Below are the code and all the weights of a small trained network. Each question names an input and a class and asks about switching units off, where a switched-off unit gives its printed mean instead of its output.

import numpy as np


def w(rows, s, z=0):
    codes = np.array(rows[::2]) - 128.0
    scale = np.full(codes.shape[1], s)
    scale[-1] = z or s
    return codes * scale


def norm(h):
    return h / np.sqrt((h * h).mean(-1, keepdims=True) + 1e-5)


def f(y):
    return y / 2 * (1 + np.tanh(0.7978845608 * (y + 0.044715 * y**3)))


def log_softmax(a):
    a = a - a.max(-1, keepdims=True)
    return a - np.log(np.exp(a).sum(-1, keepdims=True))


def net(x, mask):
    res = np.array(x, float).reshape(1, 4) / 4 @ E
    u = 0
    for l in range(4):
        y = f(norm(res) @ A[l][:, :-1].T + A[l][:, -1])
        res = res + np.where(mask[u : u + 10], y, B[l][:, -1]) @ B[l][:, :-1]
        u += 10
    return log_softmax(norm(res)[-1] @ U[:, :-1].T + U[:, -1])


A, B = {}, {}
E = w([
[96,63,45,84,189,115],'x0',
[186,133,66,56,83,97],'x1',
[6,206,61,182,101,117],'x2',
[181,85,123,151,63,1],'x3',
],0.0057)
A[0] = w([
[138,105,43,91,96,95,119],'L0N1',
[81,101,96,120,173,183,94],'L0N2',
[96,164,66,110,121,102,1],'L0N3',
[131,126,71,168,136,172,86],'L0N4',
[159,104,98,60,95,122,53],'L0N5',
[118,196,118,93,112,141,133],'L0N6',
[32,148,36,226,97,107,33],'L0N7',
[40,176,34,129,123,113,118],'L0N8',
[77,164,2,65,206,64,50],'L0N9',
[186,113,109,113,97,110,105],'L0N10',
],0.0078,0.0041)
B[0] = w([
[165,61,104,103,158,125,204],'L0N1',
[66,114,141,121,173,120,180],'L0N2',
[109,137,59,144,160,167,133],'L0N3',
[135,133,127,122,129,147,127],'L0N4',
[131,254,84,109,115,70,149],'L0N5',
[138,93,146,105,103,143,155],'L0N6',
[75,199,88,131,54,62,240],'L0N7',
[115,96,127,221,98,100,254],'L0N8',
[125,17,25,119,61,232,235],'L0N9',
[144,160,190,115,164,114,167],'L0N10',
],0.0074,0.0041)
A[1] = w([
[172,106,125,78,171,109,107],'L1N1',
[136,103,159,113,104,108,116],'L1N2',
[208,162,74,79,93,102,10],'L1N3',
[191,168,102,113,94,150,77],'L1N4',
[137,115,159,167,135,87,5],'L1N5',
[62,143,138,175,140,227,62],'L1N6',
[94,60,95,107,148,69,78],'L1N7',
[89,193,74,144,181,196,124],'L1N8',
[114,165,12,103,131,142,24],'L1N9',
[99,203,110,142,99,143,5],'L1N10',
],0.011,0.0027)
B[1] = w([
[198,232,94,155,195,121,221],'L1N1',
[184,169,111,159,84,99,164],'L1N2',
[149,143,82,20,164,62,220],'L1N3',
[128,131,112,54,96,129,163],'L1N4',
[187,78,171,172,61,104,143],'L1N5',
[131,77,106,58,177,28,252],'L1N6',
[106,176,86,166,101,255,229],'L1N7',
[108,30,205,117,129,86,210],'L1N8',
[144,14,100,152,115,114,222],'L1N9',
[117,213,99,161,63,100,172],'L1N10',
],0.0066,0.0039)
A[2] = w([
[191,148,147,75,170,126,104],'L2N1',
[80,137,180,104,174,114,5],'L2N2',
[134,126,163,246,87,104,39],'L2N3',
[94,165,150,143,94,36,156],'L2N4',
[103,156,81,124,82,134,70],'L2N5',
[116,187,112,82,166,187,105],'L2N6',
[146,192,171,108,72,210,157],'L2N7',
[130,117,119,168,193,175,100],'L2N8',
[178,150,84,158,109,119,137],'L2N9',
[117,106,151,104,225,86,68],'L2N10',
],0.011,0.0023)
B[2] = w([
[128,199,75,109,64,142,254],'L2N1',
[110,144,240,37,183,137,146],'L2N2',
[136,152,194,198,152,59,229],'L2N3',
[115,217,103,144,217,229,252],'L2N4',
[41,96,158,166,144,70,179],'L2N5',
[124,134,174,229,79,88,149],'L2N6',
[55,39,168,97,22,102,153],'L2N7',
[136,166,79,198,117,255,159],'L2N8',
[100,89,170,79,240,153,202],'L2N9',
[142,187,207,125,115,147,200],'L2N10',
],0.0068,0.0044)
A[3] = w([
[100,129,175,167,113,105,88],'L3N1',
[111,88,114,176,128,166,108],'L3N2',
[159,157,202,154,157,119,62],'L3N3',
[191,109,103,67,118,112,95],'L3N4',
[90,1,64,131,117,118,4],'L3N5',
[120,40,105,142,90,141,142],'L3N6',
[107,94,116,79,48,150,125],'L3N7',
[78,113,145,192,98,159,99],'L3N8',
[158,153,169,105,148,63,138],'L3N9',
[103,105,184,56,176,119,35],'L3N10',
],0.011,0.0034)
B[3] = w([
[125,128,91,124,169,70,161],'L3N1',
[176,113,69,116,135,158,171],'L3N2',
[143,41,144,159,69,120,194],'L3N3',
[101,169,119,68,154,89,192],'L3N4',
[125,1,73,157,77,152,254],'L3N5',
[139,97,73,130,67,96,205],'L3N6',
[33,108,154,170,81,106,174],'L3N7',
[205,181,84,80,209,128,186],'L3N8',
[142,38,67,94,168,110,203],'L3N9',
[55,84,168,60,239,153,148],'L3N10',
],0.0083,0.0057)
U = w([
[70,109,187,83,28,94,127],'0',
[183,152,225,136,96,220,3],'1',
[67,213,94,210,192,55,169],'2',
[218,35,196,207,146,45,89],'3',
[211,183,76,15,159,66,168],'4',
[84,6,17,153,108,139,222],'5',
[56,67,230,54,242,169,139],'6',
[169,165,77,173,182,242,25],'7',
],0.016,0.0046)

Each question gives the input, the list of numbers given to net, and the class t.
The units are the neurons (one row each of A and B). Each row of codes is followed by its name. A weight is (code - 128) times the scale printed after its matrix; where a second scale follows, it is the last column's (A, B and U).
mask holds one flag per neuron, layer by layer. A switched-off neuron (its flag False) gives its mean, the last column of its row in B, instead of its output. The means were averaged over made-up inputs and are rounded, as every weight is.
A unit's drop is (log p(t) with every unit on - log p(t) with that unit switched off) / (log p(t) with every unit on - log p(t) with every unit switched off).
The circuit of an input: a set's keep is (log p(t) with only the set's units on - log p(t) with every unit switched off) / (log p(t) with every unit on - log p(t) with every unit switched off). Starting from the 12 units with the biggest drops (on a tie, the unit counted first), units are removed one at a time, each time the one whose removal leaves the highest keep (on an exact tie, the one counted first), for as long as the keep stays at least 0.8.
circuit, biggest first: the units of the circuit, biggest drop first
unit that matters most: the unit with the biggest drop
top k neurons: the k neurons with the biggest drops, biggest first
top k neurons in layer l: the k neurons of layer l with the biggest drops, biggest first
drop of u: that unit's drop, to one decimal
input [3,-5,-1,3], class 3: circuit, biggest first => [L0N9 L1N5]
input [-1,5,-3,-8], class 6: circuit, biggest first => [L1N8 L3N10]
input [-5,-4,3,7], class 2: circuit, biggest first => [L2N4]
input [8,6,-8,-8], class 7: top 2 neurons in layer 0 => [L0N7 L0N2]
input [7,4,-5,-2], class 4: top 4 neurons => [L1N1 L0N5 L0N8 L1N3]
input [2,-4,4,-3], class 2: top 2 neurons => [L0N7 L0N1]
input [3,1,-3,-1], class 4: top 3 neurons => [L0N5 L0N8 L1N3]
input [8,-3,-5,-4], class 7: top 2 neurons => [L2N8 L1N7]
input [-2,-1,2,7], class 3: top 2 neurons => [L1N5 L3N3]
input [-5,-8,1,2], class 2: top 3 neurons => [L2N4 L0N1 L3N5]
input [-4,-6,4,-4], class 6: top 3 neurons => [L1N6 L2N2 L1N8]
input [-6,-1,4,-7], class 6: top 2 neurons in layer 1 => [L1N6 L1N8]
input [-6,-6,2,0], class 2: top 3 neurons => [L2N4 L1N10 L0N2]
input [-7,0,-5,-6], class 0: circuit, biggest first => [L2N7]
input [5,-7,-1,1], class 6: top 2 neurons => [L0N1 L1N6]
input [5,-7,1,-1], class 6: top 2 neurons in layer 2 => [L2N2 L2N10]
input [-8,1,-3,0], class 0: top 2 neurons => [L0N8 L2N7]
input [-3,-1,1,3], class 3: top 2 neurons in layer 0 => [L0N5 L0N7]
input [5,6,-7,-7], class 4: drop of L0N5 => 0.2
input [0,0,-2,6], class 4: unit that matters most => L0N8
input [6,5,-7,-5], class 4: drop of L0N5 => 0.2
input [6,-4,0,-6], class 6: top 2 neurons in layer 2 => [L2N10 L2N2]
input [-1,-1,-6,5], class 4: drop of L0N8 => 0.8
input [-5,-6,-5,-4], class 6: drop of L3N10 => 0.2
input [-3,0,-7,-3], class 0: top 2 neurons in layer 2 => [L2N7 L2N4]
